Below is a small trained network, with its code and all its weights. Each question gives an input and a target symbol and asks what happens when units are switched off, that is, made to give their printed mean instead of their output.

import numpy as np


def w(rows, s, z=0):
    codes = np.array(rows[::2]) - 128.0
    scale = np.full(codes.shape[1], s)
    scale[-1] = z or s
    return codes * scale


def f(y):
    return np.maximum(y, 0)


def softmax(a):
    e = np.exp(a - a.max(-1, keepdims=True))
    return e / e.sum(-1, keepdims=True)


def log_softmax(a):
    a = a - a.max(-1, keepdims=True)
    return a - np.log(np.exp(a).sum(-1, keepdims=True))


def net(x, mask):
    ids = ['αβγδεζηθλξπστφψω'.index(c) for c in x.split()]
    T = len(ids)
    res = E[ids] + P[:T]
    q, k, v = (res @ M[0].T for M in (Q, K, V))
    z = softmax(np.where(np.tri(T) > 0, q @ k.T / 4**0.5, -1e9)) @ v
    res = res + np.where(mask[0], z, O[0][:, -1]) @ O[0][:, :-1]
    y = f(res @ A[0][:, :-1].T + A[0][:, -1])
    res = res + np.where(mask[1:9], y, B[0][:, -1]) @ B[0][:, :-1]
    return log_softmax(res[-1] @ U[:, :-1].T + U[:, -1])


Q, K, V, O, A, B = {}, {}, {}, {}, {}, {}
E = w([
[84,165,161,94,124],'α',
[147,42,74,94,123],'β',
[75,42,49,101,218],'γ',
[109,122,142,138,171],'δ',
[80,94,73,190,94],'ε',
[99,2,118,147,84],'ζ',
[75,165,181,126,162],'η',
[8,112,70,130,67],'θ',
[105,168,150,182,149],'λ',
[205,104,189,102,121],'ξ',
[88,122,175,87,171],'π',
[52,85,110,59,140],'σ',
[124,146,153,132,30],'τ',
[112,160,149,147,135],'φ',
[189,129,127,143,188],'ψ',
[105,121,172,148,202],'ω',
],0.023)
P = w([
[177,245,26,120,178],'0',
[155,103,189,119,126],'1',
[151,105,185,125,126],'2',
[155,111,183,131,126],'3',
[151,110,189,127,128],'4',
[150,114,189,132,124],'5',
[149,106,193,121,121],'6',
[144,107,187,132,119],'7',
[148,103,184,138,120],'8',
[146,102,192,129,120],'9',
],0.011)
Q[0] = w([
[22,171,188,170,227],'H0',
[123,176,205,43,199],'H0',
[93,192,254,224,139],'H0',
[225,78,47,167,206],'H0',
],0.0092)
K[0] = w([
[89,248,53,86,186],'H0',
[146,151,133,65,140],'H0',
[170,252,85,159,129],'H0',
[134,97,157,146,157],'H0',
],0.017)
V[0] = w([
[77,144,201,24,133],'H0',
[127,2,123,53,252],'H0',
[52,179,28,36,92],'H0',
[68,251,238,248,216],'H0',
],0.0096)
O[0] = w([
[122,254,132,84,187,148],'H0',
[98,63,121,124,212,145],'H0',
[121,193,127,249,152,205],'H0',
[105,159,70,68,89,253],'H0',
],0.016,0.0053)
A[0] = w([
[133,87,90,148,216,36],'N0',
[62,75,51,133,98,38],'N1',
[58,148,87,164,70,108],'N2',
[49,115,7,146,173,120],'N3',
[168,109,162,63,48,51],'N4',
[30,146,61,112,140,160],'N5',
[64,70,109,76,191,2],'N6',
[193,113,35,178,175,143],'N7',
],0.011,0.0067)
B[0] = w([
[150,176,125,42,21,233],'N0',
[200,203,2,197,249,179],'N1',
[151,115,149,126,46,235],'N2',
[30,107,234,170,100,214],'N3',
[180,131,131,216,161,224],'N4',
[78,39,107,111,161,235],'N5',
[114,196,86,180,109,252],'N6',
[179,135,133,45,115,174],'N7',
],0.0081,0.016)
U = w([
[148,224,79,138,142,142],'α',
[166,95,149,56,27,141],'β',
[89,120,132,54,43,17],'γ',
[160,101,178,126,140,254],'δ',
[168,85,70,232,164,168],'ε',
[111,2,133,131,83,227],'ζ',
[129,99,210,121,83,124],'η',
[103,57,149,211,70,34],'θ',
[182,179,178,155,198,102],'λ',
[210,81,212,162,181,158],'ξ',
[159,138,43,140,75,73],'π',
[93,137,178,136,175,122],'σ',
[201,149,181,127,64,5],'τ',
[95,105,58,150,128,140],'φ',
[193,182,47,31,166,226],'ψ',
[163,138,138,217,154,89],'ω',
],0.0092,0.0087)

Each question gives the input, a string of symbols that net reads in full, and the target symbol t.
The units are the heads (4 rows each of Q, K, V and O) and the neurons (one row each of A and B). Each row of codes is followed by its name. A weight is (code - 128) times the scale printed after its matrix; where a second scale follows, it is the last column's (O, A, B and U).
mask holds one flag per unit, heads first, then neurons. A switched-off unit (its flag False) gives its mean, the last column of its rows in O or B, instead of its output. The means were averaged over made-up inputs and are rounded, as every weight is.
A unit's drop is (log p(t) with every unit on - log p(t) with that unit switched off) / (log p(t) with every unit on - log p(t) with every unit switched off).
The circuit of an input: a set's keep is (log p(t) with only the set's units on - log p(t) with every unit switched off) / (log p(t) with every unit on - log p(t) with every unit switched off). Starting from all 9 units, units are removed one at a time, each time the one whose removal leaves the highest keep (on an exact tie, the one counted first), for as long as the keep stays at least 0.8.
units of the circuit, in order: the units of the circuit, biggest drop first
most important unit: the unit with the biggest drop
k most important neurons: the k neurons with the biggest drops, biggest first
drop when u is switched off: that unit's drop, to one decimal
input ω β ζ ψ π τ α α, target φ: 2 most important neurons : [N1; N5]
input α α ξ, target ξ: most important unit : N4
input τ β ψ, target ψ: 3 most important neurons : [N3; N2; N6]
input ψ ω α γ τ α η, target ε: units of the circuit, in order : [H0; N1; N0; N3]
input λ θ σ α γ ε ε η, target π: 2 most important neurons : [N1; N4]
input ψ ω τ ω θ τ α τ τ λ, target ε: units of the circuit, in order : [H0; N1; N0]
input ψ ω ψ η ψ α, target ε: units of the circuit, in order : [H0; N1; N0; N4]
input α α ψ α β, target β: units of the circuit, in order : [N0; H0; N7; N4]
input ω φ ψ τ α ζ π σ ψ η, target φ: units of the circuit, in order : [H0; N1; N5; N0]
input γ λ θ φ ω η π, target η: units of the circuit, in order : [N0; H0; N3; N7]
input λ π ζ τ ω, target π: units of the circuit, in order : [H0; N1]
input ψ ω δ τ θ δ, target ε: units of the circuit, in order : [H0; N1; N0]
input λ β τ α, target π: 3 most important neurons : [N1; N4; N2]
input π ζ φ ψ ψ θ α π, target σ: most important unit : H0
input ε ω ω γ, target γ: units of the circuit, in order : [N0; N3; H0; N6]
input φ ψ α σ ξ ψ θ ω, target β: 2 most important neurons : [N1; N6]
input α γ φ σ ψ ω π ω, target α: 2 most important neurons : [N3; N4]
input ξ ω ε, target ε: 2 most important neurons : [N1; N0]
input ψ ε ε ω, target ε: drop when N1 is switched off : 0.8
input δ ψ ψ ζ α ψ ω, target ζ: drop when N6 is switched off : 0.2
input α ω ζ η α α, target α: drop when H0 is switched off : 2.1
input λ ψ θ σ δ ζ η σ σ, target σ: drop when N7 is switched off : 0.0
input θ τ α α λ ω ω ζ ε π, target ω: most important neuron : [N0]
